Here is a tiny trained network, its code and every weight. The questions are about switching its units off for an input and a class, where a switched-off unit gives its printed mean instead of its output.

import numpy as np


def w(rows, s, z=0):
    codes = np.array(rows[::2]) - 128.0
    scale = np.full(codes.shape[1], s)
    scale[-1] = z or s
    return codes * scale


def norm(h):
    return h / np.sqrt((h * h).mean(-1, keepdims=True) + 1e-5)


def f(y):
    return np.maximum(y, 0)


def log_softmax(a):
    a = a - a.max(-1, keepdims=True)
    return a - np.log(np.exp(a).sum(-1, keepdims=True))


def net(x, mask):
    res = np.array(x, float).reshape(1, 7) / 4 @ E
    u = 0
    for l in range(3):
        y = f(norm(res) @ A[l][:, :-1].T + A[l][:, -1])
        res = res + np.where(mask[u : u + 10], y, B[l][:, -1]) @ B[l][:, :-1]
        u += 10
    return log_softmax(norm(res)[-1] @ U[:, :-1].T + U[:, -1])


A, B = {}, {}
E = w([
[147,124,185,186,53,164],'x0',
[192,152,132,54,94,169],'x1',
[58,79,94,141,52,183],'x2',
[108,112,104,110,220,225],'x3',
[114,140,1,179,95,114],'x4',
[197,4,109,152,190,187],'x5',
[182,190,136,98,127,82],'x6',
],0.0091)
A[0] = w([
[118,143,99,114,96,192,121],'0.n0',
[117,144,97,140,138,95,1],'0.n1',
[102,164,122,71,41,172,48],'0.n2',
[29,97,137,107,155,126,131],'0.n3',
[69,123,81,84,144,136,87],'0.n4',
[155,251,165,161,72,26,96],'0.n5',
[123,165,123,125,68,113,14],'0.n6',
[110,179,145,124,104,76,122],'0.n7',
[140,169,128,52,130,124,4],'0.n8',
[171,174,119,51,190,135,102],'0.n9',
],0.014,0.0049)
B[0] = w([
[172,201,119,190,133,145,169],'0.n0',
[164,119,126,172,139,177,138],'0.n1',
[155,86,65,232,109,155,174],'0.n2',
[125,70,135,157,61,202,180],'0.n3',
[108,88,195,132,84,232,169],'0.n4',
[6,124,120,100,117,208,254],'0.n5',
[126,114,118,144,91,94,154],'0.n6',
[83,173,79,148,129,182,188],'0.n7',
[159,141,121,108,196,141,162],'0.n8',
[152,177,144,127,214,103,215],'0.n9',
],0.011,0.0098)
A[1] = w([
[103,62,75,176,129,119,102],'1.n0',
[97,193,147,110,133,94,139],'1.n1',
[119,133,159,195,135,123,203],'1.n2',
[128,125,57,100,86,73,148],'1.n3',
[141,128,94,9,151,152,38],'1.n4',
[37,134,143,137,117,97,189],'1.n5',
[146,72,153,110,66,93,92],'1.n6',
[168,122,155,66,124,160,211],'1.n7',
[72,153,139,145,65,117,5],'1.n8',
[113,116,123,103,110,102,1],'1.n9',
],0.014,0.0039)
B[1] = w([
[68,136,66,22,179,140,236],'1.n0',
[156,79,51,37,69,158,197],'1.n1',
[200,11,115,29,147,160,222],'1.n2',
[113,95,204,4,58,76,153],'1.n3',
[73,240,144,236,152,86,192],'1.n4',
[254,106,101,222,188,202,255],'1.n5',
[199,190,202,100,202,132,155],'1.n6',
[81,169,170,187,63,23,216],'1.n7',
[250,84,78,167,158,191,204],'1.n8',
[152,117,90,136,132,108,128],'1.n9',
],0.0078,0.0059)
A[2] = w([
[91,50,85,149,173,102,240],'2.n0',
[167,91,251,97,100,104,145],'2.n1',
[95,199,125,69,95,109,5],'2.n2',
[170,144,58,199,109,62,25],'2.n3',
[149,74,124,74,24,59,26],'2.n4',
[46,102,161,144,173,153,93],'2.n5',
[171,120,117,127,147,172,6],'2.n6',
[91,153,109,162,24,161,26],'2.n7',
[147,122,52,123,72,136,168],'2.n8',
[131,161,132,159,53,163,126],'2.n9',
],0.013,0.0021)
B[2] = w([
[202,94,17,190,118,113,242],'2.n0',
[45,126,191,180,29,130,205],'2.n1',
[124,128,101,90,27,159,164],'2.n2',
[146,104,112,177,34,141,157],'2.n3',
[81,135,152,62,159,10,149],'2.n4',
[104,153,134,104,28,197,237],'2.n5',
[118,136,181,189,127,133,225],'2.n6',
[218,45,61,123,117,184,255],'2.n7',
[137,27,129,71,103,77,251],'2.n8',
[196,71,108,117,100,131,236],'2.n9',
],0.011,0.0054)
U = w([
[151,54,45,126,88,205,189],'0',
[109,103,98,78,127,28,2],'1',
[211,208,97,147,229,53,89],'2',
[75,252,153,64,153,164,103],'3',
[108,113,243,171,86,117,122],'4',
],0.017,0.0083)

Each question gives the input, the list of numbers given to net, and the class t.
The units are the neurons (one row each of A and B). Each row of codes is followed by its name. A weight is (code - 128) times the scale printed after its matrix; where a second scale follows, it is the last column's (A, B and U).
mask holds one flag per neuron, layer by layer. A switched-off neuron (its flag False) gives its mean, the last column of its row in B, instead of its output. The means were averaged over made-up inputs and are rounded, as every weight is.
A unit's drop is (log p(t) with every unit on - log p(t) with that unit switched off) / (log p(t) with every unit on - log p(t) with every unit switched off).
unit that matters most: the unit with the biggest drop
top k neurons: the k neurons with the biggest drops, biggest first
top k neurons in layer l: the k neurons of layer l with the biggest drops, biggest first
drop of u: that unit's drop, to one decimal
input [-8,5,5,5,-4,-6,4], class 3: unit that matters most => 0.n9
input [-4,-7,-5,2,-3,1,1], class 2: top 4 neurons => 0.n5; 0.n4; 0.n9; 2.n7
input [5,0,-6,0,-2,4,7], class 4: top 3 neurons => 2.n1; 0.n7; 1.n0
input [-5,8,2,3,-3,1,-6], class 4: top 2 neurons => 0.n9; 0.n5
input [-7,-2,0,8,-8,-3,-5], class 4: top 2 neurons => 0.n3; 0.n5
input [-2,-6,7,-5,-8,8,3], class 4: top 2 neurons in layer 2 => 2.n1; 2.n7
input [-1,-6,-6,-3,-8,-3,1], class 3: top 2 neurons => 2.n7; 0.n2
input [-7,2,-7,1,-7,0,7], class 3: top 2 neurons in layer 1 => 1.n5; 1.n8
input [7,7,3,0,-4,5,5], class 4: drop of 0.n5 => 0.2
input [-3,1,-5,5,-6,-2,-4], class 3: drop of 0.n9 => 0.2
input [5,2,1,-2,-1,4,-1], class 4: drop of 0.n5 => 0.4
input [-4,0,-8,0,6,-3,7], class 3: drop of 0.n2 => 0.0
input [-7,-8,-5,5,-7,1,5], class 2: top 3 neurons in layer 0 => 0.n5; 0.n9; 0.n4
input [-8,6,1,-6,-4,3,6], class 3: top neuron in layer 1 => 1.n5
